Below is a small trained network, with its code and all its weights. Each question gives an input and a target symbol and asks what happens when units are switched off, that is, made to give their printed mean instead of their output.

import numpy as np


def w(rows, s, z=0):
    codes = np.array(rows[::2]) - 128.0
    scale = np.full(codes.shape[1], s)
    scale[-1] = z or s
    return codes * scale


def f(y):
    return np.maximum(y, 0)


def softmax(a):
    e = np.exp(a - a.max(-1, keepdims=True))
    return e / e.sum(-1, keepdims=True)


def log_softmax(a):
    a = a - a.max(-1, keepdims=True)
    return a - np.log(np.exp(a).sum(-1, keepdims=True))


def net(x, mask):
    ids = ['ΓΛΞΦαδεζηθμστψω'.index(c) for c in x.split()]
    T = len(ids)
    res = E[ids] + P[:T]
    r = res
    for j in range(2):
        rows = slice(2 * j, 2 * j + 2)
        q, k, v = (r @ M[0][rows].T for M in (Q, K, V))
        z = softmax(np.where(np.tri(T) > 0, q @ k.T / 2**0.5, -1e9)) @ v
        o = O[0][rows]
        res = res + np.where(mask[j], z, o[:, -1]) @ o[:, :-1]
    y = f(res @ A[0][:, :-1].T + A[0][:, -1])
    res = res + np.where(mask[2:18], y, B[0][:, -1]) @ B[0][:, :-1]
    return log_softmax(res[-1] @ U[:, :-1].T + U[:, -1])


Q, K, V, O, A, B = {}, {}, {}, {}, {}, {}
E = w([
[113,104,134,185],'Γ',
[81,68,119,107],'Λ',
[206,173,134,146],'Ξ',
[151,194,129,162],'Φ',
[117,229,81,127],'α',
[95,35,84,33],'δ',
[57,140,191,116],'ε',
[149,163,101,98],'ζ',
[158,85,157,129],'η',
[130,76,142,78],'θ',
[68,137,116,248],'μ',
[134,195,190,250],'σ',
[192,176,90,142],'τ',
[180,140,178,144],'ψ',
[140,106,67,71],'ω',
],0.02)
P = w([
[148,58,140,132],'0',
[169,135,176,152],'1',
[68,180,32,201],'2',
[129,115,188,41],'3',
[164,156,170,123],'4',
[90,170,53,215],'5',
[166,2,107,197],'6',
],0.014)
Q[0] = w([
[117,97,158,157],'head 1',
[131,38,1,196],'head 1',
[129,122,175,14],'head 2',
[121,139,29,131],'head 2',
],0.0082)
K[0] = w([
[107,50,180,116],'head 1',
[134,2,83,249],'head 1',
[109,184,93,18],'head 2',
[96,130,50,116],'head 2',
],0.0096)
V[0] = w([
[153,121,187,2],'head 1',
[57,149,171,198],'head 1',
[141,100,161,117],'head 2',
[161,82,111,169],'head 2',
],0.0076)
O[0] = w([
[139,93,105,247,190],'head 1',
[116,118,127,253,251],'head 1',
[141,15,138,43,213],'head 2',
[91,243,205,65,162],'head 2',
],0.0062,0.0014)
A[0] = w([
[9,63,113,54,131],'neuron 1',
[215,166,139,150,77],'neuron 2',
[83,76,142,110,22],'neuron 3',
[119,55,75,25,163],'neuron 4',
[205,120,68,150,114],'neuron 5',
[151,193,55,87,48],'neuron 6',
[165,82,146,150,120],'neuron 7',
[30,121,129,145,116],'neuron 8',
[204,91,53,48,2],'neuron 9',
[99,119,98,174,41],'neuron 10',
[61,82,121,149,13],'neuron 11',
[93,94,83,95,79],'neuron 12',
[102,51,138,101,129],'neuron 13',
[99,96,58,121,245],'neuron 14',
[97,51,144,89,55],'neuron 15',
[148,108,94,75,137],'neuron 16',
],0.015,0.0091)
B[0] = w([
[83,161,96,126,246],'neuron 1',
[95,143,153,45,171],'neuron 2',
[68,158,143,181,153],'neuron 3',
[254,87,139,197,250],'neuron 4',
[182,165,140,132,170],'neuron 5',
[107,39,132,148,167],'neuron 6',
[22,113,146,81,202],'neuron 7',
[217,123,127,110,228],'neuron 8',
[70,165,136,5,182],'neuron 9',
[107,43,81,55,149],'neuron 10',
[139,62,232,202,163],'neuron 11',
[66,106,112,109,157],'neuron 12',
[131,111,28,88,234],'neuron 13',
[146,221,213,133,254],'neuron 14',
[98,135,43,153,195],'neuron 15',
[81,150,185,156,183],'neuron 16',
],0.01,0.0084)
U = w([
[104,249,113,167,172],'Γ',
[101,171,199,186,95],'Λ',
[162,47,227,193,149],'Ξ',
[210,10,150,156,170],'Φ',
[125,135,145,112,167],'α',
[225,74,180,139,74],'δ',
[81,142,127,103,175],'ε',
[166,139,103,75,106],'ζ',
[84,158,84,99,85],'η',
[19,111,142,160,124],'θ',
[133,103,97,123,238],'μ',
[79,136,188,69,3],'σ',
[132,135,163,84,45],'τ',
[170,97,107,215,85],'ψ',
[100,46,186,70,98],'ω',
],0.014,0.0047)

Each question gives the input, a string of symbols that net reads in full, and the target symbol t.
The units are the heads (2 rows each of Q, K, V and O) and the neurons (one row each of A and B). Each row of codes is followed by its name. A weight is (code - 128) times the scale printed after its matrix; where a second scale follows, it is the last column's (O, A, B and U).
mask holds one flag per unit, heads first, then neurons. A switched-off unit (its flag False) gives its mean, the last column of its rows in O or B, instead of its output. The means were averaged over made-up inputs and are rounded, as every weight is.
A unit's drop is (log p(t) with every unit on - log p(t) with that unit switched off) / (log p(t) with every unit on - log p(t) with every unit switched off).
The circuit of an input: a set's keep is (log p(t) with only the set's units on - log p(t) with every unit switched off) / (log p(t) with every unit on - log p(t) with every unit switched off). Starting from the 12 units with the biggest drops (on a tie, the unit counted first), units are removed one at a time, each time the one whose removal leaves the highest keep (on an exact tie, the one counted first), for as long as the keep stays at least 0.8.
circuit, biggest first: the units of the circuit, biggest drop first
unit that matters most: the unit with the biggest drop
k most important neurons: the k neurons with the biggest drops, biggest first
heads that matter: for each layer, one digit per head in row order, 1 if its drop is at least 0.15 and else 0, layers parted by /
drop when u is switched off: that unit's drop, to one decimal
input τ η ε ω ψ, target σ: heads that matter => 00
input ω ε ε ε ε η, target Γ: circuit, biggest first => (neuron 4; neuron 14)
input Λ ε ε, target Λ: 4 most important neurons => (neuron 4; neuron 11; neuron 13; neuron 14)
input Ξ ε ε, target Λ: unit that matters most => neuron 11
input ε τ η ε ε Λ, target Γ: heads that matter => 10
input ψ α η ψ, target ω: circuit, biggest first => (neuron 4; neuron 14; neuron 7; head 2)
input ζ ε η, target Γ: circuit, biggest first => (neuron 14; neuron 6)
input ε μ ε μ ψ, target σ: circuit, biggest first => (neuron 2; neuron 4)
input ε Λ μ ε Λ ω σ, target Λ: circuit, biggest first => (head 2; neuron 4)
input ε ε ω Λ ε ψ δ, target η: heads that matter => 10
input σ μ ε Λ η ε ε, target θ: heads that matter => 00
input Γ ω ε ε ε η Λ, target ψ: heads that matter => 00
input η δ η η ω ω θ, target μ: 4 most important neurons => (neuron 4; neuron 13; neuron 15; neuron 9)
input Ξ η α ζ, target δ: circuit, biggest first => (neuron 4)
input ω ψ ω ω η, target ω: 2 most important neurons => (neuron 7; neuron 4)
input ζ α ω ω ω, target δ: 2 most important neurons => (neuron 4; neuron 7)
input Λ α θ, target Γ: drop when neuron 1 is switched off => 0.2
input Γ ε σ ε θ, target Φ: drop when neuron 2 is switched off => 0.1
input ε ζ Φ θ η, target ω: drop when neuron 15 is switched off => 0.1
input η ζ ε η ε ψ σ, target Λ: most important neuron => (neuron 4)
input ε σ ε ε ε Λ ψ, target ω: 2 most important neurons => (neuron 7; neuron 4)
